Each row has a name. Each question is about the rows just above it.

q_935: 2	12	1	5	-24	-28	4	15	9	-2	6	9	-5	-13	7	4	-14	-12	8	-5	34	-5	2	-17	-10	6	0	1	-18	3	-7	-3	3	-8	3	-3	16	1	4	-4	-2	15	-1	-6	-4	-12	-5	5	-10	-7	1	-11	7	-4	-15	8	-7
q_334: 3	-22	-7	-1	16	-3	-3	-12	20	4	-1	0	-21	-5	-7	-3	5	0	-4	8	0	-12	8	-23	5	0	5	-4	57	1	11	4	3	-2	3	-4	15	4	-4	-21	-5	-3	-1	0	7	6	0	4	0	17	-16	4	12	-15	-24	12	9
q_55: -1	57	-4	2	-3	-7	4	-4	-9	9	13	7	-1	10	4	3	0	0	4	2	19	-19	-2	27	17	-3	-14	-3	-20	-3	6	-4	0	-2	6	19	7	-6	-9	18	6	-4	15	6	13	-7	-12	-9	-6	14	11	4	2	28	-16	-1	-23
q_960: 5	-5	-9	0	-4	-1	2	-2	-12	0	-12	1	-1	-6	-7	7	13	2	8	-4	-25	29	-11	-4	10	4	-2	3	-2	15	-5	4	37	-4	37	0	-10	-8	-1	5	-11	-11	-1	8	17	6	4	19	7	13	-2	1	-4	23	9	-1	37
q_65: -1	3	-3	6	-16	1	11	-5	-1	11	-3	7	-19	-19	2	1	17	9	1	16	32	-4	-7	-27	2	4	-14	-10	19	6	-1	-2	3	9	18	5	-4	6	-11	-14	8	-16	-16	1	9	1	-8	-2	17	-10	23	-3	-7	-8	5	-2	15
q_517: 1	-39	2	6	-12	-7	10	7	29	6	18	-6	23	4	8	-3	-14	2	-7	-2	-16	-12	-7	-10	-5	4	6	-2	-13	-3	4	5	3	-3	1	0	-2	3	-10	2	-3	5	-8	13	12	-4	-7	-17	-1	18	16	-4	4	-22	6	0	-7
q_771: -6	3	-3	6	-16	32	11	-5	-1	11	-3	9	-19	-19	2	1	17	9	1	16	32	-4	-7	-27	2	4	-14	-10	19	6	-1	-2	3	9	18	5	-4	6	-11	-14	8	-16	-10	1	9	1	-8	-2	17	-10	23	-3	-7	-8	5	-2	15
q_168: 3	7	-1	-3	-1	15	0	5	0	16	-18	3	7	18	3	-4	-8	-3	-1	13	0	-32	2	-4	-12	4	-6	-1	9	4	11	-4	5	-1	6	4	7	2	-12	-3	2	12	7	-7	2	6	6	-11	10	-11	1	-5	12	-32	-10	0	1
q_808: 2	13	8	0	1	-16	-9	-6	-4	-9	12	2	8	7	-10	-9	16	-13	-6	19	-15	28	2	-8	9	-5	-7	2	8	-11	11	-6	3	-3	5	24	22	-5	-2	6	-3	-13	1	0	6	-5	5	10	-3	-15	0	2	13	-16	7	16	7
q_427: 12	23	-3	3	4	-9	12	3	1	-15	13	-4	-2	-3	2	-1	-23	-7	5	8	-20	30	1	6	11	6	0	3	13	3	10	0	3	0	-20	19	0	8	4	9	6	-7	-22	-4	-13	10	-6	-2	3	3	-14	8	-4	41	-3	-14	1
q_13: -9	10	5	3	-1	-16	-3	6	-2	-4	19	4	18	24	-20	5	-22	-6	1	1	46	-4	5	18	-20	0	-9	2	15	8	2	3	-2	16	-6	15	3	-9	2	-12	-19	-16	0	-7	-8	6	14	15	-2	-5	4	9	-5	6	22	-19	-14
Which row holds -1	57	-4	2	-3	-7	4	-4	-9	9	13	7	-1	10	4	3	0	0	4	2	19	-19	-2	27	17	-3	-14	-3	-20	-3	6	-4	0	-2	6	19	7	-6	-9	18	6	-4	15	6	13	-7	-12	-9	-6	14	11	4	2	28	-16	-1	-23?
q_55
Whose row is 3	-22	-7	-1	16	-3	-3	-12	20	4	-1	0	-21	-5	-7	-3	5	0	-4	8	0	-12	8	-23	5	0	5	-4	57	1	11	4	3	-2	3	-4	15	4	-4	-21	-5	-3	-1	0	7	6	0	4	0	17	-16	4	12	-15	-24	12	9?
q_334
Where do -1	3	-3	6	-16	1	11	-5	-1	11	-3	7	-19	-19	2	1	17	9	1	16	32	-4	-7	-27	2	4	-14	-10	19	6	-1	-2	3	9	18	5	-4	6	-11	-14	8	-16	-16	1	9	1	-8	-2	17	-10	23	-3	-7	-8	5	-2	15 appear?
q_65
Whose row is -6	3	-3	6	-16	32	11	-5	-1	11	-3	9	-19	-19	2	1	17	9	1	16	32	-4	-7	-27	2	4	-14	-10	19	6	-1	-2	3	9	18	5	-4	6	-11	-14	8	-16	-10	1	9	1	-8	-2	17	-10	23	-3	-7	-8	5	-2	15?
q_771

